Below is a small trained network, with its code and all its weights. Each question gives an input and a class and asks what happens when units are switched off, that is, made to give their printed mean instead of their output.

import numpy as np


def w(rows, s, z=0):
    codes = np.array(rows[::2]) - 128.0
    scale = np.full(codes.shape[1], s)
    scale[-1] = z or s
    return codes * scale


def norm(h):
    return h / np.sqrt((h * h).mean(-1, keepdims=True) + 1e-5)


def f(y):
    return y / 2 * (1 + np.tanh(0.7978845608 * (y + 0.044715 * y**3)))


def log_softmax(a):
    a = a - a.max(-1, keepdims=True)
    return a - np.log(np.exp(a).sum(-1, keepdims=True))


def net(x, mask):
    res = np.array(x, float).reshape(1, 3) / 4 @ E
    u = 0
    for l in range(2):
        y = f(norm(res) @ A[l][:, :-1].T + A[l][:, -1])
        res = res + np.where(mask[u : u + 9], y, B[l][:, -1]) @ B[l][:, :-1]
        u += 9
    return log_softmax(norm(res)[-1] @ U[:, :-1].T + U[:, -1])


A, B = {}, {}
E = w([
[231,107,36,187,224,134,66],'x0',
[144,156,28,159,78,130,255],'x1',
[135,138,124,127,119,145,120],'x2',
],0.007)
A[0] = w([
[138,160,1,173,73,121,237,234],'L0N0',
[82,85,198,147,148,79,86,252],'L0N1',
[224,130,11,189,223,132,72,232],'L0N2',
[202,119,64,167,169,87,162,21],'L0N3',
[133,141,126,104,100,208,80,139],'L0N4',
[116,156,128,175,28,86,181,23],'L0N5',
[150,187,111,62,92,251,88,18],'L0N6',
[227,147,32,163,128,174,119,48],'L0N7',
[105,136,119,142,120,117,115,128],'L0N8',
],0.0074,0.0035)
B[0] = w([
[137,83,73,121,146,176,210,238],'L0N0',
[129,162,118,143,87,117,107,169],'L0N1',
[169,133,144,211,202,96,143,245],'L0N2',
[82,119,151,145,1,123,168,166],'L0N3',
[108,151,132,127,130,124,95,134],'L0N4',
[166,157,133,92,169,107,90,156],'L0N5',
[135,140,165,98,117,99,105,122],'L0N6',
[88,107,143,146,34,131,143,184],'L0N7',
[139,144,134,127,126,136,127,128],'L0N8',
],0.0098,0.013)
A[1] = w([
[124,123,149,71,102,136,72,16],'L1N0',
[110,137,117,124,104,119,113,97],'L1N1',
[148,137,116,142,141,111,167,210],'L1N2',
[104,132,151,112,71,109,72,44],'L1N3',
[135,141,196,177,122,74,109,137],'L1N4',
[122,92,95,1,130,176,169,79],'L1N5',
[137,105,134,143,222,123,83,3],'L1N6',
[134,83,142,147,99,125,115,100],'L1N7',
[134,142,141,106,146,127,97,141],'L1N8',
],0.014,0.0048)
B[1] = w([
[96,105,84,145,50,102,152,167],'L1N0',
[132,126,109,135,123,137,138,127],'L1N1',
[69,122,140,95,124,169,133,254],'L1N2',
[93,84,66,152,52,139,177,196],'L1N3',
[125,167,153,51,115,96,47,250],'L1N4',
[140,236,158,27,201,149,6,240],'L1N5',
[147,215,210,150,185,58,162,177],'L1N6',
[136,131,109,104,134,123,127,137],'L1N7',
[126,70,102,174,114,105,152,144],'L1N8',
],0.011,0.0072)
U = w([
[84,120,121,107,39,91,106,214],'0',
[155,94,153,108,155,132,131,3],'1',
[120,200,112,3,186,194,124,175],'2',
[150,103,147,115,152,141,124,2],'3',
[153,100,153,114,147,140,130,31],'4',
[162,166,206,180,177,40,46,146],'5',
[144,82,156,106,164,130,132,22],'6',
[151,71,91,209,163,170,233,195],'7',
],0.019,0.007)

Each question gives the input, the list of numbers given to net, and the class t.
The units are the neurons (one row each of A and B). Each row of codes is followed by its name. A weight is (code - 128) times the scale printed after its matrix; where a second scale follows, it is the last column's (A, B and U).
mask holds one flag per neuron, layer by layer. A switched-off neuron (its flag False) gives its mean, the last column of its row in B, instead of its output. The means were averaged over made-up inputs and are rounded, as every weight is.
A unit's drop is (log p(t) with every unit on - log p(t) with that unit switched off) / (log p(t) with every unit on - log p(t) with every unit switched off).
The circuit of an input: a set's keep is (log p(t) with only the set's units on - log p(t) with every unit switched off) / (log p(t) with every unit on - log p(t) with every unit switched off). Starting from the 12 units with the biggest drops (on a tie, the unit counted first), units are removed one at a time, each time the one whose removal leaves the highest keep (on an exact tie, the one counted first), for as long as the keep stays at least 0.8.
units of the circuit, in order: the units of the circuit, biggest drop first
most important unit: the unit with the biggest drop
k most important neurons: the k neurons with the biggest drops, biggest first
k most important neurons of layer l: the k neurons of layer l with the biggest drops, biggest first
drop when u is switched off: that unit's drop, to one decimal
input [-3,-2,3], class 0: most important unit => L0N0
input [-3,0,-2], class 0: 2 most important neurons => [L0N0; L0N2]
input [-1,6,1], class 2: units of the circuit, in order => [L0N2; L1N5]
input [-2,6,-8], class 2: units of the circuit, in order => [L0N2; L1N5]
input [3,0,8], class 5: 2 most important neurons => [L0N2; L0N0]
input [-1,-1,4], class 0: 2 most important neurons => [L0N0; L0N2]
input [1,0,-3], class 5: 3 most important neurons => [L0N0; L0N2; L1N4]
input [-2,0,-5], class 0: 2 most important neurons of layer 0 => [L0N0; L0N2]
input [4,0,2], class 5: 2 most important neurons => [L0N2; L0N0]
input [4,-1,4], class 5: 2 most important neurons of layer 0 => [L0N0; L0N2]
input [-1,-5,-8], class 0: 2 most important neurons of layer 0 => [L0N2; L0N0]
input [-2,-5,-7], class 0: drop when L0N2 is switched off => 1.9
input [-4,0,6], class 0: drop when L0N0 is switched off => 6.7
input [-7,4,8], class 2: drop when L1N4 is switched off => 0.0
input [-6,2,-1], class 2: most important unit => L0N2
